Below are the code and all the weights of a small trained network. Each question names an input and a target symbol and asks about switching units off, where a switched-off unit gives its printed mean instead of its output.

import numpy as np


def w(rows, s, z=0):
    codes = np.array(rows[::2]) - 128.0
    scale = np.full(codes.shape[1], s)
    scale[-1] = z or s
    return codes * scale


def f(y):
    return y / 2 * (1 + np.tanh(0.7978845608 * (y + 0.044715 * y**3)))


def softmax(a):
    e = np.exp(a - a.max(-1, keepdims=True))
    return e / e.sum(-1, keepdims=True)


def log_softmax(a):
    a = a - a.max(-1, keepdims=True)
    return a - np.log(np.exp(a).sum(-1, keepdims=True))


def net(x, mask):
    ids = ['βγεζηθλμξπστψω'.index(c) for c in x.split()]
    T = len(ids)
    res = E[ids] + P[:T]
    u = 0
    for l in range(3):
        q, k, v = (res @ M[l].T for M in (Q, K, V))
        z = softmax(np.where(np.tri(T) > 0, q @ k.T / 3**0.5, -1e9)) @ v
        res = res + np.where(mask[u], z, O[l][:, -1]) @ O[l][:, :-1]
        u += 1
        y = f(res @ A[l][:, :-1].T + A[l][:, -1])
        res = res + np.where(mask[u : u + 4], y, B[l][:, -1]) @ B[l][:, :-1]
        u += 4
    return log_softmax(res[-1] @ U[:, :-1].T + U[:, -1])


Q, K, V, O, A, B = {}, {}, {}, {}, {}, {}
E = w([
[104,158,130,97,51,148,87],'β',
[121,133,190,130,50,52,136],'γ',
[78,124,117,111,69,190,70],'ε',
[49,153,69,151,95,214,154],'ζ',
[126,147,177,77,31,67,119],'η',
[61,147,110,184,97,158,254],'θ',
[62,84,142,177,88,117,103],'λ',
[90,143,143,45,79,104,73],'μ',
[137,161,126,218,85,52,222],'ξ',
[158,176,119,202,237,85,176],'π',
[108,135,135,50,241,81,155],'σ',
[35,45,142,86,161,202,230],'τ',
[130,248,40,29,113,200,178],'ψ',
[97,234,68,176,223,84,16],'ω',
],0.0083)
P = w([
[166,113,134,126,128,140,108],'0',
[2,177,125,125,108,69,196],'1',
[10,172,122,115,116,55,179],'2',
[55,153,108,122,115,60,154],'3',
[61,183,129,130,134,64,137],'4',
[79,219,176,118,160,40,112],'5',
[101,233,212,138,155,38,102],'6',
],0.0078)
Q[0] = w([
[16,153,114,193,67,59,166],'L0H1',
[188,1,100,128,69,225,160],'L0H1',
[95,202,99,95,236,140,134],'L0H1',
],0.009)
K[0] = w([
[176,114,87,35,245,164,129],'L0H1',
[3,226,128,148,97,31,106],'L0H1',
[254,83,168,161,107,151,64],'L0H1',
],0.0075)
V[0] = w([
[140,167,74,57,234,146,210],'L0H1',
[171,112,81,57,102,254,56],'L0H1',
[66,92,87,202,100,202,194],'L0H1',
],0.0078)
O[0] = w([
[148,233,125,41,222,205,156,193],'L0H1',
[192,224,105,148,1,208,36,4],'L0H1',
[102,80,250,210,139,248,130,124],'L0H1',
],0.0074,0.0021)
A[0] = w([
[161,189,133,179,153,125,2,189],'L0N1',
[82,162,33,164,47,77,251,147],'L0N2',
[26,101,127,65,48,143,127,109],'L0N3',
[126,142,193,154,113,247,241,253],'L0N4',
],0.0052,0.0036)
B[0] = w([
[9,157,58,178,65,210,85,201],'L0N1',
[242,132,111,17,153,31,95,254],'L0N2',
[163,100,158,148,78,79,220,161],'L0N3',
[102,240,221,150,2,89,122,212],'L0N4',
],0.0046,0.0035)
Q[1] = w([
[254,44,100,116,140,179,135],'L1H1',
[153,96,91,145,142,153,78],'L1H1',
[143,168,152,127,129,139,63],'L1H1',
],0.0078)
K[1] = w([
[49,142,181,121,92,70,254],'L1H1',
[135,81,148,132,78,126,194],'L1H1',
[160,71,155,192,83,169,106],'L1H1',
],0.0059)
V[1] = w([
[194,185,128,27,56,159,211],'L1H1',
[202,73,110,48,2,86,149],'L1H1',
[170,39,146,38,196,43,230],'L1H1',
],0.0059)
O[1] = w([
[184,158,181,102,164,184,58,48],'L1H1',
[143,139,189,156,126,97,2,2],'L1H1',
[33,243,179,186,135,104,127,55],'L1H1',
],0.0086,0.0039)
A[1] = w([
[145,150,120,71,76,66,181,165],'L1N1',
[183,65,91,102,108,176,109,55],'L1N2',
[136,133,255,152,101,166,134,253],'L1N3',
[109,144,147,94,199,145,172,49],'L1N4',
],0.0093,0.0029)
B[1] = w([
[100,117,89,191,180,202,46,254],'L1N1',
[211,140,133,137,175,64,183,162],'L1N2',
[133,228,94,87,48,114,254,163],'L1N3',
[159,24,159,91,119,157,74,202],'L1N4',
],0.0065,0.0084)
Q[2] = w([
[66,188,74,102,119,2,86],'L2H1',
[163,127,138,106,161,87,33],'L2H1',
[166,48,75,89,171,17,162],'L2H1',
],0.0063)
K[2] = w([
[190,116,65,136,132,89,107],'L2H1',
[104,120,70,123,150,157,73],'L2H1',
[90,255,67,207,87,82,42],'L2H1',
],0.0074)
V[2] = w([
[111,71,177,90,81,220,111],'L2H1',
[165,2,161,155,163,135,165],'L2H1',
[108,81,129,109,59,163,14],'L2H1',
],0.007)
O[2] = w([
[111,178,107,40,140,51,198,4],'L2H1',
[113,162,148,198,255,13,178,27],'L2H1',
[148,101,78,74,106,20,88,2],'L2H1',
],0.0072,0.0048)
A[2] = w([
[90,64,181,233,66,112,74,120],'L2N1',
[138,181,214,116,178,57,108,252],'L2N2',
[28,138,148,162,85,211,90,56],'L2N3',
[18,200,176,170,160,186,253,96],'L2N4',
],0.0057,0.0031)
B[2] = w([
[149,173,84,187,77,161,161,176],'L2N1',
[109,242,254,107,97,107,168,145],'L2N2',
[249,137,130,133,210,116,135,202],'L2N3',
[120,27,182,100,128,101,106,254],'L2N4',
],0.0077,0.0098)
U = w([
[142,102,139,83,98,52,75,110],'β',
[179,197,176,241,86,160,110,113],'γ',
[199,104,138,146,155,43,78,4],'ε',
[174,183,94,135,185,72,214,48],'ζ',
[152,160,144,155,24,153,95,56],'η',
[88,94,158,58,76,117,174,136],'θ',
[28,157,94,167,66,22,197,231],'λ',
[120,92,127,61,43,88,55,68],'μ',
[154,113,206,217,174,152,97,48],'ξ',
[75,174,187,95,252,70,59,214],'π',
[123,243,146,71,162,190,98,185],'σ',
[119,142,101,85,35,169,206,66],'τ',
[214,185,105,116,110,145,168,39],'ψ',
[116,58,2,154,164,179,92,251],'ω',
],0.0047,0.0044)

Each question gives the input, a string of symbols that net reads in full, and the target symbol t.
The units are the heads (3 rows each of Q, K, V and O) and the neurons (one row each of A and B). Each row of codes is followed by its name. A weight is (code - 128) times the scale printed after its matrix; where a second scale follows, it is the last column's (O, A, B and U).
mask holds one flag per unit, layer by layer, with each layer's heads first. A switched-off unit (its flag False) gives its mean, the last column of its rows in O or B, instead of its output. The means were averaged over made-up inputs and are rounded, as every weight is.
A unit's drop is (log p(t) with every unit on - log p(t) with that unit switched off) / (log p(t) with every unit on - log p(t) with every unit switched off).
The circuit of an input: a set's keep is (log p(t) with only the set's units on - log p(t) with every unit switched off) / (log p(t) with every unit on - log p(t) with every unit switched off). Starting from the 12 units with the biggest drops (on a tie, the unit counted first), units are removed one at a time, each time the one whose removal leaves the highest keep (on an exact tie, the one counted first), for as long as the keep stays at least 0.8.
circuit, biggest first: the units of the circuit, biggest drop first
unit that matters most: the unit with the biggest drop
k most important neurons: the k neurons with the biggest drops, biggest first
k most important neurons of layer l: the k neurons of layer l with the biggest drops, biggest first
drop of u: that unit's drop, to one decimal
input ω ω π μ, target ω: unit that matters most => L1N1
input λ ξ μ ω ζ π, target λ: circuit, biggest first => L0H1, L2H1, L2N3, L1H1
input σ β ω θ θ λ γ, target σ: circuit, biggest first => L0H1, L1H1, L2H1
input λ ζ ω, target λ: circuit, biggest first => L0H1, L2H1, L2N3
input σ ξ σ, target σ: circuit, biggest first => L1H1, L0H1
input σ ω β μ, target σ: circuit, biggest first => L0H1, L1H1
input ψ σ μ θ ω ζ ψ, target ψ: circuit, biggest first => L0H1, L1H1, L1N2, L0N1
input γ μ ω, target γ: 2 most important neurons => L2N1, L1N4
input ζ ω σ, target ζ: 2 most important neurons => L1N2, L0N4
input ω ε λ ω ψ, target ω: 3 most important neurons => L1N1, L2N2, L0N1
input ξ ω σ η ω ω γ, target ξ: 2 most important neurons of layer 2 => L2N3, L2N4
input ω ε ω λ ψ β, target ω: 2 most important neurons => L0N1, L2N2
input ω ξ θ ψ ω ξ, target ω: 3 most important neurons => L1N1, L0N1, L2N2
input ω ζ ζ ω μ, target ω: most important neuron of layer 1 => L1N1
input β ξ ε ζ ω ξ, target ω: 2 most important neurons of layer 1 => L1N1, L1N4
input θ γ λ, target θ: 2 most important neurons => L2N4, L1N3
input λ λ ω ω ε σ γ, target λ: 2 most important neurons of layer 2 => L2N3, L2N4
input ζ λ ε ω, target ζ: 2 most important neurons of layer 1 => L1N2, L1N1
input γ ω μ ζ ζ λ π, target γ: 2 most important neurons of layer 0 => L0N2, L0N1
input ω ω λ, target ω: unit that matters most => L1N1
input γ μ ζ ξ ζ ζ, target γ: 3 most important neurons of layer 2 => L2N1, L2N3, L2N4
input ξ λ ψ ξ λ π λ, target ξ: 2 most important neurons of layer 0 => L0N1, L0N2
input ω ω λ σ π η θ, target ω: 2 most important neurons of layer 0 => L0N1, L0N3
input ω ω η, target ω: drop of L2N4 => 0.0
input σ ω σ θ η β, target σ: drop of L1H1 => 0.5
input ξ η ω λ λ ξ, target ξ: drop of L1H1 => 0.7
input σ θ μ θ λ ω, target σ: drop of L2N4 => 0.3
